Questions about the array below.
1) What is the entry just left of the largest entry?
2) What is the entry just right of -3.3?
3) What is the smallest entry?
((10.2, 18.8, -18.4, 16.1, 16.0, -21.1, -21.2, -18.2, 1.7, 18.9, -1.2, -12.5, 16.0, 21.8, 15.9, 4.6), (-7.3, -4.2, -11.9, 9.6, 3.5, 3.4, -7.3, 8.0, 5.0, 9.7, -11.9, 6.5, 0.4, 12.7, -10.3, 8.1), (10.6, 19.6, -19.0, 16.7, 16.6, -21.8, -21.9, -18.8, 1.9, 19.7, -1.2, -12.9, 16.6, 22.6, 16.5, 4.8), (-1.4, -1.0, -2.2, -0.9, -1.0, -2.1, -2.2, -1.9, -1.3, -0.8, -1.8, -1.7, -1.1, -0.7, -1.3, -1.2), (-1.2, -1.9, 0.2, -2.4, -2.1, -0.6, 0.0, -1.1, -1.7, -2.7, -0.5, -1.2, -1.9, -3.0, -1.3, -1.9), (11.8, 21.5, -20.6, 18.3, 18.3, -23.8, -23.9, -20.6, 2.0, 21.5, -1.2, -14.1, 18.3, 24.7, 18.3, 5.3), (16.5, 9.5, 27.2, -19.5, -6.6, -5.3, 17.4, -15.3, -9.5, -19.8, 26.6, -12.2, 0.0, -26.5, 22.7, -16.0), (-11.3, -6.2, -19.0, 16.6, 6.5, 6.4, -11.3, 14.1, 9.0, 16.7, -18.9, 11.5, 1.4, 21.8, -16.3, 14.1), (-2.1, -3.4, 2.1, -2.4, -2.7, 3.1, 2.7, 2.8, -0.4, -2.9, -0.5, 1.9, -2.8, -3.3, -3.2, -0.7), (3.6, 4.2, -7.6, 9.4, 6.9, -4.0, -8.7, -4.0, 0.6, 7.4, -2.5, -2.0, 6.4, 9.0, 2.9, 4.4), (-2.2, -2.2, -2.0, -1.7, -1.9, -1.4, -1.8, -1.3, -1.7, -1.8, -2.2, -1.5, -2.0, -1.7, -2.4, -1.6), (19.2, 10.8, 31.2, -23.1, -7.9, -6.9, 19.6, -18.8, -11.8, -23.6, 30.7, -15.0, -0.2, -31.4, 26.4, -19.1), (11.2, 15.2, 3.1, -2.5, 4.6, -14.0, -1.4, -15.2, -1.6, 1.8, 11.6, -11.5, 7.3, 0.2, 18.7, -5.4))
1) 10.8
2) -3.2
3) -31.4

-34  -51  -38  -14  -25  -34    0
-84   38  -54  -14  -60   39    6
 32   36    5   30   35   -3    7
 -9  -43  -17    3   19   65   -9
 28   -5   -3   -9  -66  -49   -5
Read off the largest entry in the last row.
Answer: 28
Read off the first entry in reading order.
Answer: -34
The 2nd-last entry, reading row by row: -49
Read off the largest entry.
Answer: 65
Read off the entry directly above the largest entry.
Answer: -3
Read off the entry just left of -49.
Answer: -66
The first entry on the diagonal from the top-right corner -> 0
Read off the fifth entry in reading order.
Answer: -25
The entry in the bottom-right corner is -5
Read off the third entry on the diagonal from the top-right corner.
Answer: 35
Read off the entry directly above 36.
Answer: 38
Read off the third entry in reading order.
Answer: -38
The entry just left of the largest entry is 19
The minimum: -84

Read these off the grid that follows.
1) Read off the bottom-right entry.
2) Read off the maximum.
3) Read off the third entry, reading row by row.
4) Read off the entry in the top-right corner.
5) Read off the entry just left of the largest entry.
6) Read off the bottom-left entry.
7) Read off the 4th entry from the end, reading row by row.
8) Read off the entry directly above the smallest entry.
[[  4 -20  17 -45 -18  32]
 [-18  42  25  -5  59  42]
 [ -3 -21  16 -32  -8  22]
 [ 10  49  28   9  37  44]
 [  2   0   1  -1   1  -2]
 [ -4   0  -4   3  -2   3]
 [ -3  53  22  -8  58  39]
 [-28  36 -32  72  26 -33]
 [ -9 -37  25 -48 -21  36]
 [  3  -8  -7  -5  -6  -9]
 [ -5  15 -65 -11  15  87]
 [ -1  -2  -1   1  -3   0]
 [  0  56 -52  68  30 -50]
 [ -3  21  78  56  23 -64]]
1) -64
2) 87
3) 17
4) 32
5) 15
6) -3
7) 78
8) -7

Questions about the matrix below.
1) Report the bottom-left entry.
2) Report the entry just right of the largest entry.
3) Report the 2nd entry on the main diagonal.
4) Report the last entry, reading row by row.
5) Report the top-left entry.
6) Report the first entry on the diagonal from the top-right corner.
7) Report the entry just right of -28.
8) Report the entry directly below -34.
[[-28  -9 -46   6  -2   4   7  11  41 -15 -12 -13   2 -34 -10 -31]
 [  8   8  22  -5 -12  -4   8  -2  -3   9 -26  10  18  -9  -4  13]
 [-30 -17 -33  10  -9   1   7  12  41 -13 -12 -11  -4 -42 -12 -18]
 [-43  -2 -31  -8  10   5   1   6  57 -13  -8 -21   3 -33 -11 -58]
 [  7  67 -82  31 -14  16 -18  48 -22 -26  14 -12 -36  94  -4  49]
 [-30 -37 -11  23 -26  -2   7  11  39  -2  -7  -3 -16 -66 -25  17]
 [  0 -19   2  -6  11  27 -10  37  21  -1 -14  -2  10 -12 -14  -5]
 [-43 -41   7  23 -30  -4   6  13  43  -6  -9  -6 -21 -71 -25  23]]
1) -43
2) -4
3) 8
4) 23
5) -28
6) -31
7) -9
8) -9

Read these off the array that follows.
1) Which number is the second largest entry?
2) Which number is the 3rd entry on the main diagonal?
3) Which number is the second entry on the main diagonal?
4) Which number is the entry just left of -72?
5) Which number is the largest entry in the last row?
6) Which number is the last entry in the row that holds the smallest entry?
7) Which number is the bottom entry of the column that holds the largest entry?
8) Which number is the 1st entry in reading order?
[[  26  -14   -2  -34  -72   29  -66   88   -9  -32   44  -31]
 [  16    0   -6  -33  -23  -35  -68   65  -57   48  -23    6]
 [  22  -14    0  -19  -35    5  -61  110  -37  -18  -18  -30]
 [  -6  103   24  -41 -107  -22   11   16   -5  -28  -12  -47]
 [   4   36   17  -37  -86   -3  -19   50   -7  -30  -11  -46]
 [  23   -2   -9  -40  -35  -39  -76   48  -57   61   32   30]]
1) 103
2) 0
3) 0
4) -34
5) 61
6) -47
7) 48
8) 26

arr =
[[ 46 -35  -4  18 -17]
 [ 47 -10 -34 -14 -16]
 [-26  23  86  23 -18]
 [ 10   7 -43  -8  35]
 [  5 -77 -28  85  42]
 [ 35  52  -5 -27 -61]
 [  0  42 -91  72  51]
 [-14  -7  -6 -19  17]
 [103  60  -2 -66  -7]
 [ -7 -24 -21  65  33]
 [ 14  54  52   3 -26]
 [-59 -53 -21   8  18]
 [-31 -11 -48  92  34]
 [-27 -33 -34  22   7]
 [ 28  45 -48  17 -16]
 [-11   7   2  -5  44]]
The 4th entry in reading order?
Answer: 18
The 3rd entry on the diagonal from the top-right corner?
Answer: 86
The second smallest entry: -77
The 2nd entry, reading row by row?
Answer: -35
The second largest entry?
Answer: 92
The entry directly below the largest entry: -7
The entry directly below the smallest entry?
Answer: -6
The entry in the bottom-left corner?
Answer: -11
The bottom entry of the column that holds the smallest entry?
Answer: 2
The first entry, reading row by row: 46
The fifth entry in reading order?
Answer: -17
The 3rd smallest entry?
Answer: -66
The last entry, reading row by row: 44
The entry just right of the smallest entry is 72
The entry just left of the smallest entry: 42
The first entry in the row that holds the smallest entry -> 0
The entry just right of the largest entry: 60
The third entry, reading row by row?
Answer: -4
The maximum -> 103
The entry directly below 3?
Answer: 8
The entry directly above the smallest entry?
Answer: -5
The entry directly below -53: -11
The entry directly below 65?
Answer: 3
The last entry in the row that holds the smallest entry?
Answer: 51
The entry just left of -8?
Answer: -43
The smallest entry?
Answer: -91
The entry directly above the largest entry: -14
The entry directly below 60 is -24
The smallest entry in the last column?
Answer: -61
The entry directly below 92 -> 22

Read these off the grid that follows. Rows and columns are numbered from 1.
1) Report the smallest entry.
2) Report the entry just right of the smallest entry.
3) Report the entry in the top-right corner.
4) Report the top entry of the column that holds the smallest entry.
5) Report the entry directly below -24.
6) Report the entry at row 1, column 1.
7) Report the bottom-right entry.
8) Report the entry just right of 35.
-55   28  -30  -39  -40   19   30   56   24  -60  -58  -63  -18  -34
 59  -59    1  -45   28  -73   34   38  -79  -59  -23  -46  -30  -26
-43   31  -17  -28  -20   27   -4   48   39  -16  -35   -7  -58  -17
  6   -1  -47  -43    0  -13  -26   35  -11  -66  -50  -68  -53  -69
 76  -65  -31   -9   78  -56   -9   10  -65  -37  -17  -10  -54  -29
 31    8    9   68   12   32   41  -28    4   33   41   -1  -10   -2
 28   -9  -12  -10   39  -17   21   19  -25  -50  -45  -17   12  -13
-49   51  -12   43  -42   41  -28   41   45   -4  -30  -38  -24  -26
 55  -28   -9   32   32  -32   -2  -52  -43   86   48   86  -50   53
 40  -32   -3  -45   31  -26   26   34  -32  -49  -14  -34    8  -47
-11   53  -20   34    1   34   -9  -13   38   31   21   30  -33   24
1) -79
2) -59
3) -34
4) 24
5) -50
6) -55
7) 24
8) -11

A =
array([[ 16.83,  -6.34,   4.39,  14.74,  -2.24,  -0.30, -16.70,  -0.31,
         18.24],
       [ -5.24,  -3.45,  -5.50,  -8.85,  -8.76,  -3.53,  -5.74, -14.72,
          1.78],
       [ 11.88,  -5.81,   0.12,   9.16,  -2.58,  -5.60, -11.26,  -2.77,
          1.34],
       [  4.78, -10.97,  -3.20,   3.66, -12.39,  -0.52, -23.07, -11.00,
         17.74]])
The entry just left of -6.34 -> 16.83
The entry just right of -0.31 -> 18.24
The entry just right of the smallest entry?
Answer: -11.00
The entry just left of 4.39: -6.34
The entry just left of -16.70?
Answer: -0.30
The entry just right of -0.30 -> -16.70
The entry just left of 14.74?
Answer: 4.39
The entry just left of the smallest entry -> -0.52
The entry just right of -3.53?
Answer: -5.74
The entry just right of 14.74?
Answer: -2.24
The entry just right of 9.16?
Answer: -2.58
